Below are the code and all the weights of a small trained network. Each question names an input and a class and asks about switching units off, where a switched-off unit gives its printed mean instead of its output.

import numpy as np


def w(rows, s, z=0):
    codes = np.array(rows[::2]) - 128.0
    scale = np.full(codes.shape[1], s)
    scale[-1] = z or s
    return codes * scale


def f(y):
    return y / 2 * (1 + np.tanh(0.7978845608 * (y + 0.044715 * y**3)))


def log_softmax(a):
    a = a - a.max(-1, keepdims=True)
    return a - np.log(np.exp(a).sum(-1, keepdims=True))


def net(x, mask):
    res = np.array(x, float).reshape(1, 8) / 4 @ E
    y = f(res @ A[0][:, :-1].T + A[0][:, -1])
    res = res + np.where(mask, y, B[0][:, -1]) @ B[0][:, :-1]
    return log_softmax(res[-1] @ U[:, :-1].T + U[:, -1])


A, B = {}, {}
E = w([
[127,2,206,110,115,121],'x0',
[128,126,128,129,128,128],'x1',
[127,128,127,128,126,128],'x2',
[70,115,94,51,181,214],'x3',
[148,191,211,185,130,248],'x4',
[18,140,161,196,176,80],'x5',
[118,74,40,210,91,168],'x6',
[188,87,116,165,244,113],'x7',
],0.0071)
A[0] = w([
[180,232,61,178,99,75,163],'neuron 0',
[68,103,128,69,193,240,2],'neuron 1',
[91,137,82,85,182,168,95],'neuron 2',
[119,172,147,91,155,113,198],'neuron 3',
[193,128,105,106,97,140,63],'neuron 4',
[122,158,182,73,117,106,114],'neuron 5',
[95,133,126,92,74,127,56],'neuron 6',
[176,127,98,85,112,173,106],'neuron 7',
[137,93,103,99,149,87,113],'neuron 8',
[105,147,176,76,171,115,182],'neuron 9',
[114,112,89,107,129,93,63],'neuron 10',
[141,155,168,80,172,103,79],'neuron 11',
[109,193,85,142,147,116,208],'neuron 12',
[132,137,175,161,136,192,23],'neuron 13',
[210,121,129,172,199,89,100],'neuron 14',
[4,124,139,147,134,130,58],'neuron 15',
[86,153,122,111,23,109,64],'neuron 16',
[102,179,136,164,150,80,124],'neuron 17',
[110,86,69,186,81,186,169],'neuron 18',
[101,72,52,136,94,95,129],'neuron 19',
[215,133,104,115,100,133,87],'neuron 20',
[207,127,93,79,124,144,114],'neuron 21',
[118,57,209,129,98,103,248],'neuron 22',
[219,157,186,208,89,91,66],'neuron 23',
[117,105,94,93,118,77,72],'neuron 24',
[144,115,185,159,148,202,109],'neuron 25',
[112,99,110,211,117,126,117],'neuron 26',
[98,123,127,175,208,105,68],'neuron 27',
[85,120,118,91,172,168,117],'neuron 28',
[119,63,149,154,104,147,192],'neuron 29',
[105,143,153,193,111,57,67],'neuron 30',
[130,118,70,92,123,47,49],'neuron 31',
[110,64,168,135,126,139,98],'neuron 32',
[91,98,72,160,132,194,124],'neuron 33',
[147,193,111,147,144,157,137],'neuron 34',
[131,133,169,172,108,188,111],'neuron 35',
[78,144,150,101,57,140,50],'neuron 36',
[151,144,147,180,128,198,40],'neuron 37',
[183,98,106,136,236,145,39],'neuron 38',
[51,145,139,166,162,112,102],'neuron 39',
],0.012,0.0053)
B[0] = w([
[144,109,79,70,135,155,218],'neuron 0',
[89,111,102,135,58,21,202],'neuron 1',
[107,102,93,89,69,103,179],'neuron 2',
[181,126,108,133,146,123,180],'neuron 3',
[112,78,207,129,120,104,154],'neuron 4',
[171,186,124,169,140,122,171],'neuron 5',
[103,143,126,195,119,156,147],'neuron 6',
[127,79,201,128,132,133,170],'neuron 7',
[82,188,113,149,157,136,169],'neuron 8',
[210,162,131,123,134,112,195],'neuron 9',
[72,158,197,128,183,131,148],'neuron 10',
[174,180,133,197,136,97,163],'neuron 11',
[147,75,96,99,161,156,196],'neuron 12',
[64,144,142,122,172,104,168],'neuron 13',
[104,160,82,172,59,197,199],'neuron 14',
[145,77,211,141,114,162,191],'neuron 15',
[110,129,72,208,100,197,183],'neuron 16',
[137,80,133,121,120,133,169],'neuron 17',
[204,180,148,155,156,104,214],'neuron 18',
[134,157,131,140,181,83,191],'neuron 19',
[118,72,222,122,114,117,171],'neuron 20',
[137,93,214,140,135,175,182],'neuron 21',
[158,93,43,78,157,169,255],'neuron 22',
[81,132,98,93,71,38,203],'neuron 23',
[54,160,140,134,185,93,164],'neuron 24',
[75,152,98,107,180,123,206],'neuron 25',
[177,136,150,119,113,95,178],'neuron 26',
[125,99,180,156,105,176,176],'neuron 27',
[139,118,102,106,62,74,173],'neuron 28',
[162,125,76,84,140,140,199],'neuron 29',
[116,101,172,108,83,103,173],'neuron 30',
[70,150,144,117,171,107,184],'neuron 31',
[131,88,89,118,143,163,173],'neuron 32',
[212,160,131,123,114,74,188],'neuron 33',
[114,82,83,93,167,127,172],'neuron 34',
[73,163,136,122,203,109,191],'neuron 35',
[102,146,94,221,113,203,165],'neuron 36',
[81,164,158,129,179,99,175],'neuron 37',
[90,135,84,255,75,192,196],'neuron 38',
[158,63,219,109,132,159,184],'neuron 39',
],0.0093,0.0094)
U = w([
[27,184,148,119,225,103,104],'0',
[88,145,99,234,52,216,116],'1',
[100,110,110,80,5,22,104],'2',
[146,58,253,109,111,169,100],'3',
[155,136,115,104,136,144,249],'4',
[250,201,133,151,154,92,94],'5',
[151,88,56,44,168,188,77],'6',
],0.012,0.017)

Each question gives the input, the list of numbers given to net, and the class t.
The units are the neurons (one row each of A and B). Each row of codes is followed by its name. A weight is (code - 128) times the scale printed after its matrix; where a second scale follows, it is the last column's (A, B and U).
mask holds one flag per neuron, in row order. A switched-off neuron (its flag False) gives its mean, the last column of its row in B, instead of its output. The means were averaged over made-up inputs and are rounded, as every weight is.
A unit's drop is (log p(t) with every unit on - log p(t) with that unit switched off) / (log p(t) with every unit on - log p(t) with every unit switched off).
The circuit of an input: a set's keep is (log p(t) with only the set's units on - log p(t) with every unit switched off) / (log p(t) with every unit on - log p(t) with every unit switched off). Starting from the 12 units with the biggest drops (on a tie, the unit counted first), units are removed one at a time, each time the one whose removal leaves the highest keep (on an exact tie, the one counted first), for as long as the keep stays at least 0.8.
circuit, biggest first: the units of the circuit, biggest drop first
unit that matters most: the unit with the biggest drop
k most important neurons: the k neurons with the biggest drops, biggest first
drop of u: that unit's drop, to one decimal
input [-2,8,-5,-8,-2,-7,-6,1], class 2: unit that matters most : neuron 23
input [-8,-5,1,-2,-6,-5,8,-4], class 5: 2 most important neurons : (neuron 18; neuron 19)
input [1,-4,-8,8,-1,8,-8,-3], class 2: 4 most important neurons : (neuron 1; neuron 28; neuron 2; neuron 21)
input [1,-2,-3,-3,1,-5,-5,-1], class 3: circuit, biggest first : (neuron 20; neuron 21)
input [-8,-6,-6,8,-7,5,-7,-5], class 2: 2 most important neurons : (neuron 2; neuron 28)
input [1,-7,5,5,-4,-1,8,-5], class 5: 2 most important neurons : (neuron 18; neuron 33)
input [-8,0,-3,8,2,5,-3,-3], class 2: circuit, biggest first : (neuron 1; neuron 2)
input [-4,-2,0,-5,-8,2,-6,-7], class 0: 2 most important neurons : (neuron 31; neuron 24)
input [2,7,-2,-3,-4,8,-5,6], class 3: circuit, biggest first : (neuron 39; neuron 27)
input [-4,-3,-4,-4,2,-3,4,-2], class 2: 2 most important neurons : (neuron 23; neuron 22)
input [-1,1,-1,2,6,6,8,1], class 5: circuit, biggest first : (neuron 33; neuron 18)
input [-5,0,5,-3,-8,-7,-5,4], class 0: circuit, biggest first : (neuron 31; neuron 24)
input [2,-6,2,-4,-4,-6,-1,5], class 3: 2 most important neurons : (neuron 20; neuron 21)
input [8,-4,2,-5,5,-6,-1,-6], class 6: unit that matters most : neuron 22
input [3,6,-8,5,-1,8,-1,-6], class 3: 2 most important neurons : (neuron 15; neuron 39)
input [8,-6,7,-1,0,-7,4,-5], class 6: 3 most important neurons : (neuron 22; neuron 29; neuron 15)
input [5,7,7,3,5,-7,0,-1], class 3: 2 most important neurons : (neuron 7; neuron 21)
input [-2,6,-8,1,3,3,-8,7], class 5: 2 most important neurons : (neuron 9; neuron 11)
input [3,-3,-5,-4,-5,-5,-1,7], class 1: circuit, biggest first : (neuron 14; neuron 38)
input [-8,1,7,-2,-4,-7,-7,-3], class 6: circuit, biggest first : (neuron 0)
input [6,1,-7,2,-3,-7,-4,3], class 3: drop of neuron 4 : 0.1
input [7,4,-4,7,-5,0,2,2], class 2: drop of neuron 6 : 0.0
